[ 94 126 123  86  97 107  49 164 154 152 143 136 140] = lofut
[165 129 133 159 146  78 123  76  78  91 122 170 162] = gipuv
[150 134 125 112 123  66 129 130 110 117 131 112 142] = rafid
[116  99 142 101 120 104 149  98  92 100 127 162 139] = Tigar
[128  94 132 162 129  50 134 114  97  85 127 151 158] = gasom
[119 161 113 149 134  62 122 111 119  56  90 161 170] = fute
q: [133 159 146  78 123  76  78]	gipuv
q: [165 129 133 159 146  78 123  76  78  91 122 170]	gipuv
q: [ 98  92 100 127 162]	Tigar

[153 137 155 120 135 124 135 138 104 136 133  98 151 130 117 127 140 132
 120 140 139 136 138 156 122 160 144 117 126 124  93 102 127 163 124 141
 136 121 150 144 147 137 133 143  93 123 153 129 122 134 119 168 127 104
 139 143 141 150  88 149 145 139 116 134] : Lib
[133 123 135 119  68 190 119 128 134  87 113 141 156 145  38 152 126 131
 155 108 121 110 120 151 149  83 163 110 137 149  67 133 114 125 129  60
  82 169  93 103 119 144 136 130 135 150 120 127 111 134  99 153 111 137
 134 155 148  91 186 138 142 148 120 138] : lerev
[153 137 118 120 135 124 135 138 104 136 133  98 151 130 117 127 140 132
 120 140 139 136 138 156 122 160 144 117 126 124  93 102 127 163 124 141
 136 121 150 144 147 137 133 143 136 123 153 129 122 134 119 168 127 104
 139 143 141 150  88 149 145 139 116 134] : Nupi
[127 134 129 123 110 176 123 129 134  97 113 119 169 134  96 138 118 158
 179 163 139 100 117 150 171  92 132 129 132 126 107 103 133 147 116 112
 112 167 118 137 147 137 114 112 120 107 129 131 108  93 109 132 123 135
 143 123 164 110 152 124 123 122 110 153] : bapa
q: [153 137 118 120 135 124 135 138 104 136 133  98 151 130 117 127 140 132
 120 140 139 136 138 156 122 160 144 117 126 124  93 102 127 163 124 141
 136 121 150 144 147 137 133 143 136 123 153 129 122 134 119 168 127 104
 139 143 141 150  88 149 145 139 116 134]	Nupi
q: [ 99 153 111 137]	lerev
q: [128 134]	lerev

[128 163 103 136] : rudin
[125 141 142 125] : dalup
[111  58 231 153] : Fid
[111 191  87 104] : raduv
[141 140  79 156] : vid
[191  87 111 102] : gupu
[152 121 138 188] : vofa
q: [111 191  87]	raduv
q: [141 142]	dalup
q: [163 103]	rudin
q: [141 140]	vid

[106 174 123 168 185 133 101 153] -> ninek
[168 182 124 181 155 141 166 148] -> zizo
[199 131 128  91  98  30  40  33] -> Reb
[162  90 125 101 113 146 141 165] -> gog
q: [168 185]	ninek
q: [182 124 181 155]	zizo

[ 58 114  77 121 157 121  86] : pib
[166 159  49 202  44  23 158] : pir
[128 113 117 155 103 159 113] : kifi
[ 58 235 114 121 157 121  86] : vorut
[152 122 216 107  82 154 167] : dozu
[ 98 137 112 100 168  94 123] : zive
[115 139 145  92 154  97 143] : Zun
[120 166 159  49 199  44 168] : Bab
[104 114 235  71  93 146 164] : nanid
[ 91 126  79 128 159 112 100] : guf
q: [166 159  49 199  44]	Bab
q: [152 122 216 107  82 154]	dozu
q: [ 92 154  97]	Zun
q: [114 235]	nanid

[127 129 123 125 131 123 124 127 124 123  67 123 129 125 123 127 129 127
 124 130 130 123 124 130 130 124 128 127 125 129 130 125 124 130 129 126
 129 130 128 130 123 125 127 129 131 131 127 131 129 123 126 129 130 124
 128 125 131 131 126 126 131 130 130] : Masav
[127 129 123 125 131 123 124 127 124 123 125 123 129 125 123 127 129 127
 124 130 130 123 124 130 130 124 128 127 125 129 130 125 124 130 129 126
 129 130 128 130 123 125 127 129 131 131 127 131 129 123 126 129 130 124
 128 125 131 131 126 126 131 130 130] : kek
[ 64 173  41  71 128 151 156 119 166 120 123 139 173 180 130 187  65 186
  91 166 167 112 164  76 155 103 180  63  73 201 161 180  98 161  64  66
 176 164  65  83 125 184  64 175 128 138  97  97 172 132 184  69  71 165
  62 178 123 123  66 142 140 166  75] : Vetop
[168 120 185 139 173 180 130 114 106 130  95 120  97  95 122  92 153  91
 145 100 101 133 105 148 104 138  94 156 153  96 103  95 141 102 154 155
  94  98 156 143 126  95 157  95 119 113 157 136  96 124  92 151 149 105
 156  96 122 121 155  93 112 100 149] : gopom
[ 64 173 130  71 128 151 156 120 166 120 185 139 173 180 130 187  65 186
  91 166 167 112 164  76 155 103 180  63  73 171 161 180  98 161  64  66
 176 164  65 123 123 125 131 129 130 131 131 126 127 127 129  69  71 165
  62 178 123 123  66 187 140 166  75] : pani
[127 129 123 125 131 115 124 135 124 123  67 123 129 125 123 127 129 127
 124 125 130 123 124 130 130 124 128 127 125 129 130 125 124 127 129 126
 129 130 128 135 118 125 127 129 131 131 127 131 129 123 118 129 130 124
 128 125 131 131 126 126 131 130 130] : nivuv
q: [127 129 123 125 131 123 124 127 124 123 125 123 129 125 123 127 129 127
 124 130 130 123 124 130 130 124 128 127 125 129 130 125 124 130 129 126
 129 130 128 130 123 125 127 129 131 131 127 131 129 123 126 129 130 124
 128 125 131 131 126 126 131 130 130]	kek
q: [166 120 185 139 173 180 130]	pani
q: [127 129 123 125 131 123 124 127 124 123  67 123 129 125 123 127 129 127
 124 130 130 123 124 130 130 124 128 127 125 129 130 125 124 130 129 126
 129 130 128 130 123 125 127 129 131 131 127 131 129 123 126 129 130 124
 128 125 131 131 126 126 131 130 130]	Masav
q: [115 124 135 124 123  67]	nivuv

[120 126  69 123 130 124 130  81 127 137] = lilon
[ 44 123 117 113 114 124 114 165 121 123] = lugap
[132 130 113 125 109 128 162  92 104 128] = vodam
[124 130 120 123 126  69 130 121 138 131] = fuza
[117 113  44 123 142 134 143 144 135 121] = geli
q: [162  92]	vodam
q: [120 126  69 123 130 124]	lilon
q: [117 113  44 123]	geli

[135 131 129 130 130 138 127 125 120 121 125 130 127 126 107 138 120 126
 127 133 137 115 131 147 130 130 137 117 128 124 122 122 133 126 132 126
 118 127 128 130 125 134 115 126 123 120 132 141 121]  lenel
[135 123 107 135 154  93 159 118 158 143 116 118 122 125 102  76 168 115
 123 124 149 111 128 145 107 115 109 141 129 115 140 136 125 140 121 134
 140 112 145 117 115 146 121 104 101 116 121 135 151]  Tozi
[135 123 107 135 154  93 127 120 125 121 130 125 122 125 102  76 168 115
 123 124 149 111 128 145 107 115 109 141 129 115 140 136 125 163 116 142
 138 101 172 114  94 185  67  54  51  71 116 152 175]  rep
q: [127 125 120 121 125 130]	lenel
q: [125 163]	rep
q: [154  93 127 120]	rep
q: [120 126 127]	lenel

[142 151 223 180] = Rugid
[142  24  99 131] = mem
[ 99 132  24 180] = setuz
q: [ 99 132]	setuz
q: [142  24  99]	mem
q: [ 99 131]	mem
q: [ 24 180]	setuz

[111 141 139 171 158  81 150 106 124 114 105 132 114  83 136  93 116 140
 172  99 157 107 126 144 122 105 104 129 132 118 134  96 120 108 141 139
 176 158  81 147  92 119 115 152 144 145 124 135 115 129 143 146 163 129
 148 115 122 115] = fem
[122 107 170  89 117 145 147 106 133 114 109 119  90 104 167  88 116 140
 172 111 157 147 126 144  88  92  75 129 111 107 170  95 120 108 141 139
 176 144  81 147  83 119 115 152 144 148 119 135 115 126 143 139 164 125
 148 119 154 115] = volaz
[114 124  85 155 136 164 147 106 148  97  99 119  90 104 173  94 116 140
 195 108 161 116 126 144 122  80  44 129 132  99 170  95 120 104 124 139
 176 158  81 147  77 119 115 152 144 150 119 135 115 121 143 123 163 121
 148 115 154 115] = rabe
[114 124  96 155 136 145 147 106 124 114 105 119  90 104 167  88 116 140
 172 125 157 107 126 144 122  92  75 129 132 107 170  95 120 111 141 139
 171 158  81 147  83 119 115 152 144 145 119 135 115 129 143 146 163 121
 148 117 154 115] = peve
[114 124  96 155 136 145 147 106 124 114 105 119  90 104 167  88 116 140
 172 111 157 107 126 144 122  92  75 129 122 107 170  89 120 108 141 139
 176 158  81 147  83 119 115 152 144 145 119 135 115 129 143 146 163 121
 148 115 160 120] = ruva
[114 124  96 155 136 145 147 106 124 114  98 104  90 102 167  88 116 140
 172 111 170  82 126 144 165  91  75 126 135 107 170  95 120 108 141 139
 171 188  81 147  83 119 115 144 144 145 119 135 115 129 143 146 160  98
 146 115 176 124] = Tos
[114 124  96 155 136 145 147 106 124 114  98 104  90 102 167  88 116 140
 172 111 170  82 126 144 165  91  75 126 135 107 170  95 120 108 141 139
 171 188  81 147  83 119 115 152 144 145 123 135 115 129 143 146 163 121
 148 115 154 115] = lipon
[114 124  96 155 136 154 147 106 145  76 105 119  88 108 181  94 116 140
 212 111 157 128 126 144  75  92  56 129 124 107 170  95 120 108 127 139
 176 143  81 147  72 119 115 169 144 156 117 135 117 110 143 101 163 126
 148 128 154 115] = nufo
[114 124 100 155 136 145 147 106 124 114 105 119  90  69 150  88 116 140
 172 107 157 107 126 144 122  92  85 129 132 122 147  95 120 108 141 139
 176 158  81 147  83 119 115 152 144 145 119 135 115 129 143 146 163 121
 148 106 154 115] = som
q: [111 141 139 171 158  81 147]	peve
q: [114 124  96 155 136 145 147 106 124 114 105 119  90 104 167  88 116 140
 172 125 157 107 126 144 122  92  75 129 132 107 170  95 120 111 141 139
 171 158  81 147  83 119 115 152 144 145 119 135 115 129 143 146 163 121
 148 117 154 115]	peve
q: [122 107 170  89 120]	ruva
q: [114 124  96 155 136 145 147 106 124 114  98 104  90 102 167  88 116 140
 172 111 170  82 126 144 165  91  75 126 135 107 170  95 120 108 141 139
 171 188  81 147  83 119 115 152 144 145 123 135 115 129 143 146 163 121
 148 115 154 115]	lipon
q: [106 133]	volaz

[ 46  33  85  27 180] : reved
[165  87  46 132  29] : kamo
[ 46 132  87 165  48] : felel
[ 87 165 132  46 226] : kozun
q: [46 33 85]	reved
q: [ 46 132  87 165]	felel
q: [46 33 85 27]	reved
q: [165  87  46 132]	kamo
q: [ 87  46 132  29]	kamo

[217 223 163  98 112 140] -> seno
[125 116 148 139 141 140] -> fus
[124 141 130 161 148 120] -> Mena
[119 117 130 112 127 115] -> futim
[109 159 122 120  74  36] -> daka
[125 102 115 121 136 160] -> Ninun
[129 132 145 109 137  99] -> Lusig
[122  73 150 126 130  85] -> dubal
[ 97 148 129  78 124 156] -> loku
[103 181 122  74 120 129] -> nelok
[196 200 160 120 104 169] -> Teso
q: [122  74]	nelok
q: [122  74 120 129]	nelok
q: [122  74 120]	nelok
q: [120 104 169]	Teso
q: [ 74 120]	nelok
q: [160 120 104 169]	Teso

[134 117 138 145 131 151 162 142 168 128 139 138 131  77 136 131 126 109
 116 133 116 111 110 120 138 128  86 104 113 159 111  68 120 114 134  98
 122 127 128 119 132 112 139 105] = gokit
[135 145 114 109 124 128 167 101 135 126 102 135 155 106  99 136 122 121
 120 129 129 122 114 139 144 115 135 113 133 115 108 171 135 125 111 131
 103 139 159 124 122 128 166 169] = dudo
[136 139 143 134 100 148 160 113 126 127 166 120 142 141 130 144 136 137
 153 118 127  78 123 125 146  91 107 175 120 174 146 118 149 115 125 133
 136 172  89 108 119 126 119 148] = por
[113 134 147 112 127 168 119 201 126 125 150 145 139 138 129  88 128 130
  94 120 106 120 115 132 144  92  83 187 115 145 134 138 114 146 154 113
 134 104  72  91 137 130 111 117] = vam
[ 99 133  99 149 116 117 139  81 137 189 118 129 150 106 120 151 110 132
 129 134 137 118 135 137 136 146 116 138 127  91 118 128 136 142 104 160
 135 144 114 119 127 125 104 105] = Sulur
[132 122 117 143 125 115 135 143 136  78 121 133 137 102  83  81 131 139
 132 134 127 156 137 111 110 118  94 104 138 116 141 153 119 115 152 156
 132 123 120 141 115  96 164 164] = dabu
[137 166 138  80 135 136  79 121 125 112 145 138 139 175 127 117 139 149
 158 123 137 133  89 138 130 129 136 181 129 147 115 108 143 135 146 113
 131 157  88 127 140 137 144 139] = voz
[116 114 126 149 168 107 172 145 141 117 111 129 129 158 121 205 116 143
 153 127 150 217  99 129 131 106 143 132 109 131 114 117 108 122 139 144
 129 136 166 138 123 152 154  93] = Riv
[131  61 113 137 111 115 123 109 126  52 124 112 123 145 126 154 112 120
 116 126 171  73 146  95 129 111  92 159 120 100 137 107 117 112 168 111
 151 121 136 130 127 128 130 135] = seti
[114 155 133 142 126 109 113  80 135 170 147 112 136 158 113 110 137 127
 173 135 113 131 141 122 126 114 134 188 138  56 135 177 151 109 148 135
 141 116 119 145 139 148 132 132] = Bep
[134 126 134 157 137 137 155  38 153 176 103 117 119 138  94 128 129 130
  88 138 103 208 123 106 108 128 130  48 113  72 122 139 110 105  85 152
 134 113  89 134 120 106 113 147] = dez
[148 140 118 153  96 116 116 132 117 169 122 127 124 194 108 135 122 136
 175 121 133 167 139 118 107 161 122 115 113 178 145 135 111 114  82  75
 122 121 108 127 128 136  92  99] = kebu
q: [138  94 128 129 130  88]	dez
q: [136 166 138]	Riv
q: [135 177]	Bep
q: [127  91 118 128 136]	Sulur
q: [149 168 107 172 145 141 117 111 129]	Riv
q: [127 117 139 149 158 123]	voz

[110 136 172 165 176 201 134  67  69  65  80  91  98 129 156 141]  getar
[102 131 157 141 126 158 173 168 169 207 154 188 165 210 166  90]  vufo
[ 82  65  81  81  84 109 164 153 121 138 165 166 154 210 188  90]  Zav
[122 146 150 119 145 179 162 168 199 166  96  80  82  70  68  95]  faki
[ 80  76  72  82  61  92 135 154 150 110 138 172 158 164 215 168]  Muvus
[ 82  65  81  81  84 109 164 153 121 138 165 173  93  76  63  72]  Badus
q: [210 188]	Zav
q: [199 166  96]	faki
q: [165 166 154 210 188  90]	Zav
q: [126 158]	vufo
q: [ 92 135 154 150 110]	Muvus

[121 145 130 104 127 139 130 140 130 125 111 128 119 153 125 118 129 141
 127 124 131 133 127 129 133 128 123 132 127 137 129 129  94 131 133 129
 125 128 126 129 123]  Tepuv
[124 128 124 128 119 134 125 134 129 106 134 125 140 181 121 145 132 104
 127 139 130 140 130 125 111 128 151 131 125 148 130 125 186 134 127 144
 120 128 130 126 115]  vedaz
[128 130 117 125 128 155 127 133 127 125 128 129 146 124 139 124 128 104
 129 124 131 133 128 128 117 128 127 130 125 114 127 135  99 134 122 133
 128 127 125 122 137]  lik
[126 127 130 127 125 127 113 123 128 120 127 125 122 146 126 120 130 146
 129 125 132 134 127 129 130 127 122 129 125 141 129 134  47 130 135 127
 126 127 125 127 129]  Gidu
[127 127 131 131 130 128 121 131 129 132 127 126 130 152 124 132 129 137
 128 128 126 128 127 129 146 128 114 130 131 131 128 123 174 131 132 134
 127 129 129 134 119]  niv
[125 128 126 128 119 135 128 134 128 106 132 123 146 188 118 146 133  94
 128 138 128 139 128 124 114 128 154 132 127 149 130 127 172 131 129 146
 120 128 130 127 115]  mimav
[127 126 130 129 128 130 117 125 128 153 127 126 136 142 124 129 131 138
 130 128 129 132 127 129 133 127 119 126 127 145 128 134  54 126 131 134
 127 128 127 130 139]  Nunot
[127 127 128 126 134 127 130 131 128 135 128 127 122 137 130 119 127 124
 128 129 128 136 128 128 117 128 123 126 128 127 128 126 121 130 127 122
 127 127 126 124 122]  fizuf
[128 127 131 131 132 128 124 132 129 136 127 126 133 151 123 136 130 132
 128 129 124 126 127 129 148 128 113 130 132 131 128 122 192 130 130 134
 127 129 131 136 120]  nid
q: [118 129 141 127 124 131 133]	Tepuv
q: [128 130 117 125 128 153 127]	Nunot
q: [121 145 132 104]	vedaz
q: [121 145 132 104 127 139 130 140 130 125 111 128]	vedaz
q: [128 127 131 131 132 128 124 132 129 136]	nid

[ 90  81 114 114  73 151 121 186 108 137]  negu
[151 105  83 130 194 144 112 166 125 127]  kal
[ 73 162  80 155  50 126 107 171  80  82]  lipir
[ 90  81 114 114  73 155 110 150 131 105]  pesut
[140  50 132  47 130 135  99 102  95  84]  Vodif
[151 121 186 108 138 167  75 128 117  37]  fasi
[140 145 132  47 130 135  99 102  95  84]  lem
q: [138 167  75 128 117]	fasi
q: [151 121 186 108 137]	negu

[ 89 104  45 158  98 131 142  89] -> fosom
[205 138 138  94 114 169  70 125] -> belud
[186 166 133  84  97 164  72 146] -> Kalo
[119  76  53 165 110 134 139  81] -> Nores
[ 61  94 115 131 132 160  92  88] -> vela
[184  61  93 141 127  77 162 122] -> Vor
[153  61  71 162 122 141 127  77] -> Velun
[ 89 104  45 111  98 131 142  89] -> Sav
q: [61 93]	Vor
q: [184  61  93 141 127  77 162]	Vor
q: [162 122 141 127  77]	Velun
q: [ 71 162 122]	Velun
q: [122 141]	Velun
q: [ 89 104  45 158  98 131 142  89]	fosom

[127 193 112 131  76 149 146 127 138 113]  kuga
[161 166  71 136 111  76 193 149 125 118]  dor
[136 112  76 193 149 131 111 135 132 127]  gusos
[161 166  71 136 111  76 193 149 130  79]  Mezi
q: [131  76 149 146 127 138 113]	kuga
q: [127 193 112 131  76 149 146]	kuga
q: [161 166  71 136 111  76 193 149 125 118]	dor
q: [112  76 193 149 131]	gusos
q: [193 149 130  79]	Mezi

[107 136 146 132 146 191 112 112] : Vavez
[131 117 104 100 149 129 193 110] : zop
[132 108 110 149  71 151 121 153] : rever
[115 113  68 112 141 121 178 136] : Fep
[113 115  68 123 118 214 143 125] : Tukez
[139 117 144 131  93 214 132 120] : lod
[148 110 103 105 131 114 194 129] : Pog
[129 101  70 120 109 144 194 141] : Zag
[108 127 106 114 135 212 135 115] : nama
[158 101 149 128  73 124 170 135] : Nadum
q: [214 132 120]	lod
q: [146 132 146 191]	Vavez
q: [115 113  68]	Fep
q: [131  93 214 132]	lod

[123 105 113 114 124 123 112 123 105 122 104 119 116 105 112 105 124 124
 114 105 122 120 123 123 106 113 123 116 114 112 123 122 123 104 114 105] = pebod
[113 114 126 123 130 130 144 132 128 129 120 144 145 127 145 122 131 130
 144 127 130 131 145 131 126 144 130 141 144 144 131 130 131 128 143 126] = zirot
[101 115 111 121 101 100 110  99 105  99 115 117 110 108 108 115 101 101
 111 115 100  97 120  99 117 111 100 114 112 110 100  99 100 113 112 115] = kivus
[ 82  98 222  70  84  83 220  83  65  81 101 226 224  66 220  90  84  84
 223 103  83  78 227  82  98 222  84 226 223 221  84  82  83 108 224 103] = dusel
[123 123 113 124 123 123 112 122 119 122 122 113 112 123 112 123 123 123
 113 123 123 122 114 122 124 112 123 112 113 112 123 123 122 122 113 123] = tizu
[ 97 181 109 177  95  97 112  97 168  98 180 101  97 173 109 180  96  96
 108 181  97 101  94  98 183 108  96 100 108 111  96  98  97 180 105 181] = Gaz
q: [113 114 124 123]	pebod
q: [111 100 114 112 110 100  99]	kivus

[83 69 99 30] -> Piru
[161 156  69  99] -> numeb
[141  22  62 113] -> moto
[127  88  33  70] -> zef
[205 212 167 185] -> Fera
[ 99  21 161 155] -> gofi
[144  47  41  97] -> Nupa
[171  98  20  86] -> delav
q: [156  69  99]	numeb
q: [161 155]	gofi
q: [161 156]	numeb

[211 139 147 120 106] = lok
[145 124 140 128 103] = zarof
[194 139 143 107 106] = vuv
[194 139 147 108 107] = gon
[211 139 143 124 105] = pulo
q: [143 124]	pulo
q: [211 139 143 124 105]	pulo

[101 147 153 168 163 142 108 151 109 136 187 111  86 151  82 105 118 108
  77 190 129  98 206  83 145 126 118 171 124  79  81 104  67 148] -> guped
[147 130 185 129 105  97  92 161  71  82 144 119 118 119 144 113 104  88
  59 114  66  87 189  95 169 139 129 133 197  55 152  85  87 136] -> lek
[109 174 157  79 173 105 138 165 105 146 123  96 144  73 133 228 118  93
 131  70 129  89 123 100 115 192 169 120 106 158 110 126 146 135] -> kidem
[ 71  94 162 129 156 105 105 173 124 136 146  80  77 147  64  97  82 113
 108 171  45 105 186  68 145 152 198 131 152  49 107  76 123 111] -> Vide
[132 177 153 142 148 182 149 177 118 163 130 101  84  51 133 167 104 128
  84 100 175 137 143  84  44 168 205 140 129 135 115 142 121 135] -> pite
[185 133  77 127 131  76 129 166  93 109 196  76 103 155 144  94 146 103
  67 133  55  96 140  99 172 102  93  60 188  96 200  72 129 128] -> gorut
[ 86 149 144  93 124 132 157 154 126 130 110 125 162 140 117 213  26 141
  92 119 147 108 120  57  61 154 125 111 145 158 155 124  53 128] -> kirer
[129 177 134 115 105 129 168  98  94 177 146 107  88  19 155 197 149 103
 101  97 150  89  83 100  74 196 198 142 113 102 163 119  34  98] -> sigi
[139  67 134 123  88  62 140 141 109 120 189 128 123  98 135 174 140  94
 114 111  66  80 160  80 101 163  67 106 143  99 113  94  73 134] -> gogit
q: [ 82 113]	Vide
q: [ 84  51 133 167 104 128  84 100]	pite
q: [ 86 149]	kirer

